Known rows, with every way that one mark hangs from another:
tona[dase[bikoz] gano[gusod[sodo]] lomu]: [-7.27  1.56  2.95 -0.25  3.63 -4.49 -1.80 -1.33 -3.83  2.04  1.61 -1.74
  1.18  5.17 -0.49 -2.72 -2.25  0.87 -4.99 -4.43]
gano[gusod[sodo] tona[dase]]: [-8.28  3.09  4.03  1.78 -0.41 -3.07  1.05 -0.14 -2.62  0.98  2.22 -1.48
  1.25  4.97 -0.75 -2.44 -0.58 -1.87 -1.75 -0.67]
dase[bikoz gano[gusod[sodo]] tona[lomu]]: [-8.28 -0.43  2.88 -0.86  2.12 -4.10  1.49 -1.67 -2.66  2.53  1.67 -1.98
  1.99  5.23  0.49 -4.46  0.20  1.03 -4.45 -3.04]
dase[gano[gusod tona]]: [-7.67  1.67  2.72  0.86 -0.46 -1.86  0.49 -0.90 -1.08  5.84  1.77 -1.67
  1.73  4.23  0.08 -3.78 -0.42 -1.09 -4.67 -1.90]
lomu[bikoz dase[gano tona]]: [-9.03  1.39  3.98  1.11  0.95 -3.59  2.96 -1.98 -0.38  1.86  1.43 -1.86
  2.17  2.64 -0.30 -2.87  2.88 -2.43 -4.85  4.66]
gano[gusod[sodo[tona[dase lomu[bikoz]]]]]: [-8.00  2.96  3.27  0.19  0.69 -3.97 -3.83 -1.34 -3.46 -0.31  2.38 -1.35
  1.08  5.26 -0.36 -3.16  2.60 -2.02 -0.71  0.35]
dase[bikoz tona[gano[gusod[sodo]] lomu]]: [-8.15 -0.10  2.78  0.61  3.43 -4.53  0.55 -1.57 -1.91  1.80  1.40 -1.70
  1.78  5.01  0.51 -3.52  0.23  0.52 -3.78 -4.02]
gano[gusod tona[dase]]: [-8.30  2.10  2.73  1.55 -1.06 -2.61 -0.42 -0.56 -1.65  2.29  2.27 -1.40
  1.61  4.73 -0.54 -1.40  0.47 -2.08 -2.30 -1.38]
tona[lomu]: [-8.03  0.03  1.63  0.62  2.26 -3.51 -2.64 -2.29 -1.29  4.05  1.73 -1.55
  1.86  4.20 -0.13 -1.17 -0.89 -1.81  0.05 -5.08]
gano[tona]: [-8.38  0.28  2.47  2.67  0.59 -2.23  0.48 -0.87 -0.18  4.02  1.60 -1.40
  1.83  3.68  0.26 -1.43 -0.42 -2.25 -0.08 -2.36]
lomu[dase[bikoz tona[gano]]]: [-8.75 -0.53  2.13  2.44  2.52 -4.50  2.67 -1.42  1.19  1.59  0.82 -1.76
  2.33  2.54  0.37 -2.31 -0.13 -0.87 -3.92 -0.28]
tona[gano[gusod]]: [-7.00  2.09  1.78  2.15  1.60 -3.43 -1.26 -1.21  1.10  4.39  1.63 -1.53
  1.29  3.77  0.27 -3.94 -0.64 -1.38 -5.08 -4.73]
tona[gano[gusod[sodo]] lomu[bikoz dase]]: [-7.35  4.27  5.49  0.03  2.20 -3.53 -3.24 -2.00 -2.91  1.76  1.01 -1.68
  1.36  4.77 -1.36 -3.60  0.64 -2.23 -5.82  2.23]
tona[lomu[bikoz dase]]: [-8.38  0.84  3.60  0.27  1.35 -3.49 -3.60 -2.58 -1.86  1.61  1.26 -1.59
  2.03  3.96 -0.89 -0.80  1.11 -3.19 -1.71  1.63]
lomu[bikoz dase[gano]]: [-8.15  1.07  3.75  1.09  0.64 -3.14 -0.25 -1.90  0.12  2.42  1.17 -1.81
  1.88  2.57 -0.38 -2.87  0.98 -2.78 -4.71  3.84]
dase[tona]: [-9.07  0.02  1.31  2.60  1.85 -4.27  3.24 -1.59  1.11  2.62  2.15 -1.56
  2.00  3.12  0.67 -2.04  1.64 -1.81 -0.36 -3.84]
sodo[tona[gano]]: [-7.90  1.70  0.73  2.34  3.33 -3.47 -1.76 -1.23 -0.87  4.72  1.72 -1.28
  1.39  2.91  1.03 -3.28  1.94 -0.56 -0.98 -2.77]
gano[gusod[sodo] tona[dase[bikoz] lomu]]: [-8.20  1.58  4.18  0.10  0.42 -3.14 -1.56 -0.67 -4.85  0.62  1.84 -1.54
  1.52  6.05 -0.77 -1.75 -1.02 -0.85 -1.63 -1.23]
gusod[sodo[bikoz tona[gano lomu[dase]]]]: [-8.38  0.78  3.14  1.21  3.41 -3.87 -2.14 -1.74 -1.71 -0.01  1.44 -1.65
  1.78  3.80  0.04 -4.05 -0.19 -1.05 -0.33  0.97]
gusod[sodo]: [-7.90  0.82  2.69  2.77  2.13 -4.22  1.21 -1.00  0.42  1.31  1.78 -1.63
  1.20  3.27  0.30 -3.41 -2.07 -1.97  0.63 -3.80]
gano[tona[dase[bikoz] lomu]]: [-8.65 -0.82  2.50  0.66  1.80 -2.81 -0.82 -1.23 -3.83  3.04  1.62 -1.52
  1.99  4.66 -0.21  0.22 -1.21 -0.63 -0.49 -2.89]

Rows:
[-8.38  2.53  4.14 -0.26 -0.69 -2.32 -3.36 -1.35 -4.51  1.83  2.19 -1.36
  1.63  5.91 -1.08 -0.69  2.02 -2.51 -2.64  0.73] | gano[gusod tona[dase lomu[bikoz]]]
[-7.80  2.38  2.31  1.68  0.19 -3.93 -2.37 -0.91 -0.94  0.68  2.17 -1.36
  1.13  4.56  0.26 -4.20  1.41 -2.00 -0.26 -1.64] | gano[gusod[sodo[tona]]]
[-8.03 -0.56  0.60  1.63  1.37 -3.12 -4.76 -1.71  0.83  0.80  2.05 -1.43
  1.87  4.04  1.15 -4.51  1.86 -1.16 -1.91 -1.31] | sodo[bikoz tona[gano[gusod]]]
[-8.50  0.69  3.21  2.20  1.90 -4.77  2.49 -1.06  0.66  0.17  0.96 -1.78
  2.04  3.22  0.04 -3.47 -0.14 -0.98 -4.44  0.68] | lomu[dase[bikoz tona[gano[gusod[sodo]]]]]
[-8.29  1.14  2.93  0.58  0.03 -3.81 -4.36 -1.69 -0.99 -1.60  1.92 -1.55
  1.86  4.97 -0.26 -3.95  1.00 -2.41 -0.57  1.21] | gano[gusod[sodo[bikoz tona[lomu[dase]]]]]
[-9.11 -1.67  1.14  0.40  1.55 -3.35 -5.41 -2.62 -1.01 -0.24  1.74 -1.54
  2.65  4.00  0.30 -2.03  1.79 -2.02  1.35  1.47] | sodo[bikoz tona[lomu[dase]]]
[-8.13 -0.43  2.30  2.02  2.67 -4.62  2.35 -1.00  0.42  1.11  1.48 -1.67
  1.66  4.06  1.09 -4.23  0.24  0.19 -4.13 -3.99] | dase[bikoz tona[gano[gusod[sodo]]]]
[-7.98  0.50  1.96  0.62  0.90 -3.90  1.05 -1.25 -0.49  1.34  2.49 -1.93
  1.52  3.82 -0.16 -3.70 -1.99 -0.69 -3.87 -2.57] | tona[dase[gano[gusod[sodo[bikoz]]]]]
[-7.06  2.60  2.43  0.25  2.50 -3.29 -3.28 -1.98 -1.65  5.35  1.53 -1.58
  1.51  4.84 -0.42 -3.00 -0.53 -0.92 -4.74 -4.93] | tona[gano[gusod] lomu]
[-8.67  2.71  4.28  1.79  0.80 -3.87  0.77 -1.75  0.07  0.60  1.35 -1.61
  1.89  3.28 -0.55 -2.83  3.72 -3.10 -5.53  4.38] | lomu[bikoz dase[tona[gano[gusod]]]]
[-8.22  2.60  1.01  0.45  4.39 -3.81 -2.12 -1.70 -4.30  4.70  2.02 -1.34
  1.48  3.73  0.04 -1.66  1.86  0.32 -1.10 -2.59] | sodo[tona[dase gano lomu]]
[-8.26  0.58  1.89  1.34  3.13 -4.39  0.79 -0.74 -2.83  1.38  1.97 -1.61
  1.20  3.32  0.73 -3.71 -0.32  0.37  0.13 -1.71] | gusod[sodo[tona[dase[bikoz gano]]]]
[-8.18  1.20  3.83 -0.52  1.58 -3.11 -2.53 -2.61 -2.52  3.36  1.19 -1.79
  2.06  3.81 -0.87 -1.77  0.69 -2.23 -3.56  1.78] | tona[lomu[bikoz dase[gano]]]
[-8.05  0.39  2.09  1.47 -0.14 -3.80 -3.52 -1.29  0.28 -1.42  2.27 -1.47
  1.50  4.76  0.50 -4.62  0.86 -2.28  0.01 -0.99] | gano[gusod[sodo[bikoz tona]]]
[-7.96  1.92  4.01 -0.89  0.53 -3.01 -3.48 -2.52 -2.71  2.75  1.34 -1.76
  2.01  4.43 -1.06 -2.25  1.15 -2.51 -4.59  2.21] | tona[lomu[bikoz dase[gano[gusod]]]]
[-8.29  0.76  1.50 -0.56  1.41 -3.43 -4.63 -1.94 -3.17  3.06  1.39 -1.49
  2.16  4.30  0.15 -2.59  2.32 -0.49 -1.43  0.83] | sodo[tona[lomu[dase[bikoz gano[gusod]]]]]
[-8.46 -0.41  0.50 -0.69  3.30 -3.81 -2.75 -1.78 -4.50  3.90  1.98 -1.55
  1.84  4.00  0.62 -1.71  1.38  1.07 -0.54 -2.27] | sodo[tona[dase[bikoz gano] lomu]]
[-7.83  2.79  2.89  1.44  4.25 -3.91 -1.03 -1.30 -3.35  3.21  1.64 -1.46
  1.12  3.88  0.25 -3.74  0.33 -0.44  0.26 -2.27] | gusod[sodo[tona[gano lomu]]]
[-7.91  1.43  0.97 -0.32  3.20 -3.94 -4.29 -1.52 -4.32  3.10  1.90 -1.33
  1.48  4.70  0.33 -2.15  2.01  0.70 -2.32 -2.59] | sodo[tona[dase[bikoz] gano[gusod] lomu]]
